Here is a tiny trained network, its code and every weight. The questions are about switching its units off for an input and a target symbol, where a switched-off unit gives its printed mean instead of its output.

import numpy as np


def w(rows, s, z=0):
    codes = np.array(rows[::2]) - 128.0
    scale = np.full(codes.shape[1], s)
    scale[-1] = z or s
    return codes * scale


def f(y):
    return np.maximum(y, 0)


def softmax(a):
    e = np.exp(a - a.max(-1, keepdims=True))
    return e / e.sum(-1, keepdims=True)


def log_softmax(a):
    a = a - a.max(-1, keepdims=True)
    return a - np.log(np.exp(a).sum(-1, keepdims=True))


def net(x, mask):
    ids = ['ΓΔΘΞΨαεζηλμπστω'.index(c) for c in x.split()]
    T = len(ids)
    res = E[ids] + P[:T]
    r = res
    for j in range(2):
        rows = slice(2 * j, 2 * j + 2)
        q, k, v = (r @ M[0][rows].T for M in (Q, K, V))
        z = softmax(np.where(np.tri(T) > 0, q @ k.T / 2**0.5, -1e9)) @ v
        o = O[0][rows]
        res = res + np.where(mask[j], z, o[:, -1]) @ o[:, :-1]
    y = f(res @ A[0][:, :-1].T + A[0][:, -1])
    res = res + np.where(mask[2:14], y, B[0][:, -1]) @ B[0][:, :-1]
    return log_softmax(res[-1] @ U[:, :-1].T + U[:, -1])


Q, K, V, O, A, B = {}, {}, {}, {}, {}, {}
E = w([
[196,125,84],'Γ',
[222,159,12],'Δ',
[86,155,173],'Θ',
[176,126,130],'Ξ',
[162,116,183],'Ψ',
[145,141,115],'α',
[191,138,138],'ε',
[166,147,96],'ζ',
[151,226,21],'η',
[70,217,96],'λ',
[74,174,155],'μ',
[163,231,7],'π',
[115,127,202],'σ',
[184,127,100],'τ',
[209,165,187],'ω',
],0.011)
P = w([
[73,49,116],'0',
[66,168,91],'1',
[174,155,205],'2',
[178,87,39],'3',
[41,180,71],'4',
[194,180,216],'5',
[157,74,2],'6',
[14,209,41],'7',
[213,199,223],'8',
[125,1,2],'9',
],0.015)
Q[0] = w([
[149,103,190],'H1',
[42,218,141],'H1',
[248,104,255],'H2',
[202,66,29],'H2',
],0.0079)
K[0] = w([
[238,147,159],'H1',
[113,10,143],'H1',
[199,206,164],'H2',
[70,184,96],'H2',
],0.013)
V[0] = w([
[157,109,254],'H1',
[226,83,172],'H1',
[172,102,25],'H2',
[9,198,206],'H2',
],0.0079)
O[0] = w([
[88,62,92,2],'H1',
[135,71,136,35],'H1',
[167,145,107,170],'H2',
[8,157,146,142],'H2',
],0.016,0.0062)
A[0] = w([
[37,137,140,59],'N1',
[134,178,143,119],'N2',
[181,77,126,229],'N3',
[70,98,145,3],'N4',
[129,125,52,140],'N5',
[160,140,29,144],'N6',
[162,202,73,130],'N7',
[204,183,197,118],'N8',
[89,92,74,127],'N9',
[169,160,113,72],'N10',
[88,127,7,232],'N11',
[134,186,35,208],'N12',
],0.011,0.0041)
B[0] = w([
[166,156,117,158],'N1',
[161,202,106,182],'N2',
[213,146,83,149],'N3',
[207,122,115,135],'N4',
[176,176,187,164],'N5',
[96,133,177,201],'N6',
[61,77,94,248],'N7',
[84,90,102,206],'N8',
[2,32,226,136],'N9',
[43,85,90,179],'N10',
[253,163,245,194],'N11',
[125,15,119,249],'N12',
],0.0066,0.02)
U = w([
[225,136,98,152],'Γ',
[173,76,57,98],'Δ',
[95,115,206,121],'Θ',
[198,95,158,149],'Ξ',
[126,21,189,13],'Ψ',
[171,114,155,174],'α',
[194,87,154,78],'ε',
[203,138,125,173],'ζ',
[68,109,53,231],'η',
[145,246,91,89],'λ',
[120,166,194,120],'μ',
[53,86,48,91],'π',
[78,41,212,4],'σ',
[219,124,124,166],'τ',
[157,43,175,50],'ω',
],0.012,0.0038)

Each question gives the input, a string of symbols that net reads in full, and the target symbol t.
The units are the heads (2 rows each of Q, K, V and O) and the neurons (one row each of A and B). Each row of codes is followed by its name. A weight is (code - 128) times the scale printed after its matrix; where a second scale follows, it is the last column's (O, A, B and U).
mask holds one flag per unit, heads first, then neurons. A switched-off unit (its flag False) gives its mean, the last column of its rows in O or B, instead of its output. The means were averaged over made-up inputs and are rounded, as every weight is.
A unit's drop is (log p(t) with every unit on - log p(t) with that unit switched off) / (log p(t) with every unit on - log p(t) with every unit switched off).
The circuit of an input: a set's keep is (log p(t) with only the set's units on - log p(t) with every unit switched off) / (log p(t) with every unit on - log p(t) with every unit switched off). Starting from the 12 units with the biggest drops (on a tie, the unit counted first), units are removed one at a time, each time the one whose removal leaves the highest keep (on an exact tie, the one counted first), for as long as the keep stays at least 0.8.
units of the circuit, in order: the units of the circuit, biggest drop first
unit that matters most: the unit with the biggest drop
top k neurons: the k neurons with the biggest drops, biggest first
heads that matter: for each layer, one digit per head in row order, 1 if its drop is at least 0.15 and else 0, layers parted by /
drop when u is switched off: that unit's drop, to one decimal
input π α Δ π π η α η ζ ε, target η: unit that matters most -> H1
input μ λ Δ Ψ π η ω μ, target μ: heads that matter -> 11
input ε π λ Δ λ π μ, target λ: heads that matter -> 11
input ε ζ λ, target λ: heads that matter -> 01
input μ Θ Θ Ξ Δ η Ψ η, target μ: units of the circuit, in order -> [N11; H2]
input π σ Δ Γ Δ Ψ τ η η τ, target η: heads that matter -> 10
input η Θ Ξ Ξ Θ α η π τ ε, target π: heads that matter -> 10
input μ λ Θ Δ, target λ: heads that matter -> 11
input Δ π η ζ η Δ Θ Ψ π, target π: top 2 neurons -> [N8; N11]
input ω η η μ Δ Θ α η σ Δ, target η: units of the circuit, in order -> [H1; N7; N12; H2]
input ε σ ζ Ξ σ ω τ, target σ: top 2 neurons -> [N9; N2]
input Θ π λ π π, target Θ: units of the circuit, in order -> [N11; H1; H2]
input η λ Γ Γ, target λ: units of the circuit, in order -> [H2; H1]
input λ λ ζ η α Δ Γ Ξ, target λ: units of the circuit, in order -> [H1]
input Δ α λ η η, target Δ: units of the circuit, in order -> [H2; N12]
input Θ Ξ Γ μ α ω μ η, target Θ: top 2 neurons -> [N11; N9]
input λ Γ Δ, target Δ: top 3 neurons -> [N11; N8; N10]
input π η π π, target η: top 3 neurons -> [N7; N10; N8]
input μ α ε Ξ λ η π, target λ: top 2 neurons -> [N11; N2]
input Ψ η σ π, target η: top 3 neurons -> [N7; N10; N12]
input η λ π λ Ψ, target η: top 2 neurons -> [N11; N5]
input η α Ψ, target Ψ: top neuron -> [N2]
input π λ π η, target λ: top 3 neurons -> [N11; N2; N8]
input Ψ λ π ε, target λ: drop when H1 is switched off -> 0.2
